Below are the code and all the weights of a small trained network. Each question names an input and a target symbol and asks about switching units off, where a switched-off unit gives its printed mean instead of its output.

import numpy as np


def w(rows, s, z=0):
    codes = np.array(rows[::2]) - 128.0
    scale = np.full(codes.shape[1], s)
    scale[-1] = z or s
    return codes * scale


def norm(h):
    return h / np.sqrt((h * h).mean(-1, keepdims=True) + 1e-5)


def f(y):
    return np.maximum(y, 0)


def softmax(a):
    e = np.exp(a - a.max(-1, keepdims=True))
    return e / e.sum(-1, keepdims=True)


def log_softmax(a):
    a = a - a.max(-1, keepdims=True)
    return a - np.log(np.exp(a).sum(-1, keepdims=True))


def net(x, mask):
    ids = ['αβγδεζθλμξπστφψω'.index(c) for c in x.split()]
    T = len(ids)
    res = E[ids] + P[:T]
    q, k, v = (norm(res) @ M[0].T for M in (Q, K, V))
    z = softmax(np.where(np.tri(T) > 0, q @ k.T / 4**0.5, -1e9)) @ v
    res = res + np.where(mask[0], z, O[0][:, -1]) @ O[0][:, :-1]
    y = f(norm(res) @ A[0][:, :-1].T + A[0][:, -1])
    res = res + np.where(mask[1:9], y, B[0][:, -1]) @ B[0][:, :-1]
    return log_softmax(norm(res)[-1] @ U[:, :-1].T + U[:, -1])


Q, K, V, O, A, B = {}, {}, {}, {}, {}, {}
E = w([
[121,159,158,144,110],'α',
[124,101,92,154,207],'β',
[67,213,156,147,143],'γ',
[16,121,200,120,82],'δ',
[190,169,149,133,86],'ε',
[103,46,133,96,128],'ζ',
[33,54,145,85,44],'θ',
[25,85,146,115,147],'λ',
[105,118,151,102,123],'μ',
[102,173,90,171,121],'ξ',
[248,131,104,133,179],'π',
[108,117,129,138,189],'σ',
[207,121,234,76,160],'τ',
[87,122,179,148,173],'φ',
[147,140,70,193,137],'ψ',
[46,197,115,150,86],'ω',
],0.016)
P = w([
[161,128,79,128,140],'0',
[152,199,146,4,102],'1',
[86,124,140,123,113],'2',
[154,139,96,131,174],'3',
[106,189,127,9,138],'4',
[124,100,146,128,86],'5',
[155,138,97,134,175],'6',
[108,209,121,19,168],'7',
[108,118,172,161,78],'8',
[156,133,88,134,164],'9',
[169,222,112,4,205],'10',
[147,120,202,228,102],'11',
],0.014)
Q[0] = w([
[27,68,137,147,8],'h0',
[80,30,15,17,200],'h0',
[91,65,162,2,64],'h0',
[49,165,227,225,137],'h0',
],0.0071)
K[0] = w([
[19,74,84,157,8],'h0',
[85,55,96,108,211],'h0',
[157,88,206,40,161],'h0',
[64,209,170,120,160],'h0',
],0.012)
V[0] = w([
[93,108,56,23,150],'h0',
[115,48,137,147,86],'h0',
[31,155,71,219,76],'h0',
[158,151,255,153,108],'h0',
],0.0083)
O[0] = w([
[101,199,194,132,80,187],'h0',
[100,32,100,86,254,37],'h0',
[141,81,64,140,121,4],'h0',
[154,88,89,121,62,134],'h0',
],0.0086,0.0035)
A[0] = w([
[109,102,234,220,126,252],'n0',
[203,182,125,129,159,172],'n1',
[1,120,207,72,67,165],'n2',
[172,87,183,193,91,136],'n3',
[156,126,141,172,37,210],'n4',
[128,115,131,131,136,94],'n5',
[59,175,159,82,159,187],'n6',
[196,39,188,47,113,148],'n7',
],0.0085,0.004)
B[0] = w([
[84,39,7,137,112,217],'n0',
[138,118,172,104,130,222],'n1',
[177,157,166,184,146,254],'n2',
[149,63,104,163,134,170],'n3',
[49,117,110,119,132,204],'n4',
[129,109,104,145,143,129],'n5',
[138,144,157,76,76,228],'n6',
[121,147,88,135,142,178],'n7',
],0.015,0.0075)
U = w([
[110,90,215,169,147,74],'α',
[122,172,100,101,123,149],'β',
[95,91,168,92,157,70],'γ',
[125,180,97,168,134,82],'δ',
[131,82,96,134,88,174],'ε',
[178,94,123,110,3,3],'ζ',
[121,175,182,117,71,182],'θ',
[101,180,81,137,117,65],'λ',
[80,110,173,146,132,68],'μ',
[180,65,138,70,99,56],'ξ',
[95,122,105,61,117,48],'π',
[191,151,173,161,149,239],'σ',
[111,133,126,111,199,104],'τ',
[127,101,114,147,93,143],'φ',
[142,96,142,195,109,161],'ψ',
[159,168,98,177,152,99],'ω',
],0.013,0.0057)

Each question gives the input, a string of symbols that net reads in full, and the target symbol t.
The units are the heads (4 rows each of Q, K, V and O) and the neurons (one row each of A and B). Each row of codes is followed by its name. A weight is (code - 128) times the scale printed after its matrix; where a second scale follows, it is the last column's (O, A, B and U).
mask holds one flag per unit, heads first, then neurons. A switched-off unit (its flag False) gives its mean, the last column of its rows in O or B, instead of its output. The means were averaged over made-up inputs and are rounded, as every weight is.
A unit's drop is (log p(t) with every unit on - log p(t) with that unit switched off) / (log p(t) with every unit on - log p(t) with every unit switched off).
The circuit of an input: a set's keep is (log p(t) with only the set's units on - log p(t) with every unit switched off) / (log p(t) with every unit on - log p(t) with every unit switched off). Starting from all 9 units, units are removed one at a time, each time the one whose removal leaves the highest keep (on an exact tie, the one counted first), for as long as the keep stays at least 0.8.
units of the circuit, in order: the units of the circuit, biggest drop first
unit that matters most: the unit with the biggest drop
k most important neurons: the k neurons with the biggest drops, biggest first
drop when u is switched off: that unit's drop, to one decimal
input φ γ ω π δ ζ π ζ ω γ σ, target θ: units of the circuit, in order => h0, n6
input ω τ δ ω β μ μ θ θ λ φ, target θ: unit that matters most => h0
input ζ θ π φ μ μ, target ψ: units of the circuit, in order => n2, n0
input μ σ ξ δ, target ψ: units of the circuit, in order => n2, h0
input τ π π π ε ζ π λ τ φ φ, target θ: units of the circuit, in order => n6, h0
input τ π β π δ π θ, target α: 2 most important neurons => n2, n4
input δ ε π δ, target ψ: 3 most important neurons => n2, n4, n1
input γ ξ μ, target σ: 2 most important neurons => n2, n4
input π β π, target ξ: 3 most important neurons => n2, n1, n0
input γ τ ε φ ζ τ ε ε π ω ξ, target θ: units of the circuit, in order => n0, n6
input τ π τ, target ζ: units of the circuit, in order => n0, h0
input δ π ε τ, target ξ: 4 most important neurons => n0, n2, n3, n7
input ξ γ π π λ, target θ: 2 most important neurons => n6, n2
input ξ π μ μ, target θ: units of the circuit, in order => h0
input τ θ σ γ β π μ γ μ α θ, target θ: drop when n6 is switched off => 0.1
input ω π π, target ξ: drop when n2 is switched off => 1.3
input μ ω θ ε, target ζ: drop when n2 is switched off => 1.5
